Below is a small trained network, with its code and all its weights. Each question gives an input and a target symbol and asks what happens when units are switched off, that is, made to give their printed mean instead of their output.

import numpy as np


def w(rows, s, z=0):
    codes = np.array(rows[::2]) - 128.0
    scale = np.full(codes.shape[1], s)
    scale[-1] = z or s
    return codes * scale


def f(y):
    return y / 2 * (1 + np.tanh(0.7978845608 * (y + 0.044715 * y**3)))


def softmax(a):
    e = np.exp(a - a.max(-1, keepdims=True))
    return e / e.sum(-1, keepdims=True)


def log_softmax(a):
    a = a - a.max(-1, keepdims=True)
    return a - np.log(np.exp(a).sum(-1, keepdims=True))


def net(x, mask):
    ids = ['ΔΛΞΠΣΦΨβγεζθμτω'.index(c) for c in x.split()]
    T = len(ids)
    res = E[ids] + P[:T]
    u = 0
    for l in range(2):
        q, k, v = (res @ M[l].T for M in (Q, K, V))
        z = softmax(np.where(np.tri(T) > 0, q @ k.T / 3**0.5, -1e9)) @ v
        res = res + np.where(mask[u], z, O[l][:, -1]) @ O[l][:, :-1]
        u += 1
        y = f(res @ A[l][:, :-1].T + A[l][:, -1])
        res = res + np.where(mask[u : u + 12], y, B[l][:, -1]) @ B[l][:, :-1]
        u += 12
    return log_softmax(res[-1] @ U[:, :-1].T + U[:, -1])


Q, K, V, O, A, B = {}, {}, {}, {}, {}, {}
E = w([
[147,131,125],'Δ',
[153,134,110],'Λ',
[155,133,112],'Ξ',
[148,130,105],'Π',
[124,93,72],'Σ',
[227,195,119],'Φ',
[36,60,91],'Ψ',
[187,169,119],'β',
[35,77,112],'γ',
[125,165,170],'ε',
[183,213,188],'ζ',
[130,180,188],'θ',
[219,197,98],'μ',
[65,158,206],'τ',
[219,151,2],'ω',
],0.015)
P = w([
[117,172,99],'0',
[177,116,167],'1',
[55,185,48],'2',
[159,140,111],'3',
[251,86,201],'4',
[71,237,86],'5',
],0.013)
Q[0] = w([
[155,251,117],'L0H0',
[72,156,126],'L0H0',
[161,56,201],'L0H0',
],0.016)
K[0] = w([
[204,123,151],'L0H0',
[85,93,234],'L0H0',
[72,248,92],'L0H0',
],0.014)
V[0] = w([
[118,132,113],'L0H0',
[202,116,33],'L0H0',
[107,7,97],'L0H0',
],0.015)
O[0] = w([
[101,116,95,129],'L0H0',
[166,109,11,253],'L0H0',
[104,3,110,78],'L0H0',
],0.015,0.014)
A[0] = w([
[131,158,130,254],'L0N0',
[177,10,175,130],'L0N1',
[179,234,78,15],'L0N2',
[88,203,203,151],'L0N3',
[65,217,38,226],'L0N4',
[91,171,154,122],'L0N5',
[2,167,79,63],'L0N6',
[92,112,99,142],'L0N7',
[134,86,123,65],'L0N8',
[149,65,101,66],'L0N9',
[100,67,175,131],'L0N10',
[143,113,5,196],'L0N11',
],0.0093,0.0062)
B[0] = w([
[30,2,133,154],'L0N0',
[27,226,122,132],'L0N1',
[104,163,108,210],'L0N2',
[206,36,125,155],'L0N3',
[155,96,211,217],'L0N4',
[198,96,86,139],'L0N5',
[181,224,44,136],'L0N6',
[136,91,130,141],'L0N7',
[159,162,70,130],'L0N8',
[202,169,178,154],'L0N9',
[52,233,53,128],'L0N10',
[54,99,117,252],'L0N11',
],0.0064,0.04)
Q[1] = w([
[4,192,91],'L1H0',
[117,1,150],'L1H0',
[251,14,148],'L1H0',
],0.0059)
K[1] = w([
[202,133,45],'L1H0',
[106,130,83],'L1H0',
[164,1,208],'L1H0',
],0.0054)
V[1] = w([
[129,190,31],'L1H0',
[149,193,89],'L1H0',
[2,188,119],'L1H0',
],0.0059)
O[1] = w([
[203,148,134,253],'L1H0',
[25,94,2,157],'L1H0',
[49,129,167,63],'L1H0',
],0.0076,0.0069)
A[1] = w([
[134,153,66,164],'L1N0',
[126,95,154,126],'L1N1',
[121,200,88,100],'L1N2',
[108,94,155,254],'L1N3',
[94,121,76,95],'L1N4',
[137,145,82,133],'L1N5',
[176,113,114,75],'L1N6',
[140,71,248,76],'L1N7',
[210,73,119,25],'L1N8',
[100,78,180,159],'L1N9',
[97,188,70,69],'L1N10',
[184,114,170,160],'L1N11',
],0.011,0.0074)
B[1] = w([
[144,106,172,254],'L1N0',
[161,163,122,131],'L1N1',
[98,206,165,177],'L1N2',
[120,2,232,153],'L1N3',
[166,159,168,220],'L1N4',
[79,140,201,213],'L1N5',
[106,141,125,164],'L1N6',
[63,140,194,158],'L1N7',
[39,180,127,188],'L1N8',
[119,240,115,137],'L1N9',
[155,158,99,198],'L1N10',
[147,103,68,165],'L1N11',
],0.007,0.016)
U = w([
[126,116,103,122],'Δ',
[109,116,102,247],'Λ',
[118,117,99,151],'Ξ',
[121,112,98,79],'Π',
[151,33,84,215],'Σ',
[118,155,103,70],'Φ',
[77,117,98,57],'Ψ',
[123,126,98,99],'β',
[91,116,109,103],'γ',
[173,102,117,148],'ε',
[223,120,92,108],'ζ',
[189,102,126,196],'θ',
[119,145,98,54],'μ',
[140,112,145,175],'τ',
[150,124,9,2],'ω',
],0.013,0.004)

Each question gives the input, a string of symbols that net reads in full, and the target symbol t.
The units are the heads (3 rows each of Q, K, V and O) and the neurons (one row each of A and B). Each row of codes is followed by its name. A weight is (code - 128) times the scale printed after its matrix; where a second scale follows, it is the last column's (O, A, B and U).
mask holds one flag per unit, layer by layer, with each layer's heads first. A switched-off unit (its flag False) gives its mean, the last column of its rows in O or B, instead of its output. The means were averaged over made-up inputs and are rounded, as every weight is.
A unit's drop is (log p(t) with every unit on - log p(t) with that unit switched off) / (log p(t) with every unit on - log p(t) with every unit switched off).
The circuit of an input: a set's keep is (log p(t) with only the set's units on - log p(t) with every unit switched off) / (log p(t) with every unit on - log p(t) with every unit switched off). Starting from the 12 units with the biggest drops (on a tie, the unit counted first), units are removed one at a time, each time the one whose removal leaves the highest keep (on an exact tie, the one counted first), for as long as the keep stays at least 0.8.
units of the circuit, in order: the units of the circuit, biggest drop first
k most important neurons: the k neurons with the biggest drops, biggest first
drop of u: that unit's drop, to one decimal
input ω Φ τ, target Φ: units of the circuit, in order : L0H0
input Δ Φ ω, target Φ: units of the circuit, in order : L0H0, L1N2
input Φ Ψ Δ, target Ψ: units of the circuit, in order : L0H0, L0N1
input τ γ Λ Λ, target Σ: 4 most important neurons : L0N11, L0N2, L0N4, L1N2
input μ ζ Π, target ζ: 2 most important neurons : L0N3, L0N11
input ζ ω ζ Σ ε, target ζ: units of the circuit, in order : L0N3, L0N11, L0H0
input Σ ζ Φ, target ζ: units of the circuit, in order : L0H0, L0N3, L0N11
input ω Ψ Ξ Φ, target Φ: 3 most important neurons : L0N2, L1N2, L0N3
input γ Σ Σ Σ ω μ, target ω: 3 most important neurons : L0N11, L1N10, L1N3
input Λ ω ζ Λ Σ, target ζ: units of the circuit, in order : L0H0, L0N11, L0N3
input Σ ζ Λ, target ζ: units of the circuit, in order : L0H0, L0N3, L0N11
input θ Σ Ξ ζ, target ζ: 3 most important neurons : L0N11, L0N3, L0N5
input β θ ζ τ, target τ: 2 most important neurons : L1N7, L0N0
input γ Σ Φ Φ τ γ, target τ: 2 most important neurons : L0N3, L1N7
input μ Δ τ ζ Σ Π, target Σ: units of the circuit, in order : L0H0
input γ μ ζ Φ Φ Σ, target Φ: units of the circuit, in order : L0H0, L1N2
input Σ ζ ω, target ζ: 4 most important neurons : L0N3, L0N11, L0N5, L0N4
input θ ω Σ, target ω: 3 most important neurons : L0N6, L1N10, L1N3
input Ξ γ τ Φ ω, target ω: 2 most important neurons : L0N11, L1N3
input ω Λ ω Σ τ, target ω: units of the circuit, in order : L0H0
input Σ Ξ θ ω Σ θ, target Σ: drop of L0N5 : 0.0
input Δ ω θ τ, target τ: drop of L1N4 : -0.1
input ζ Σ θ ω μ, target ω: drop of L0H0 : 0.4
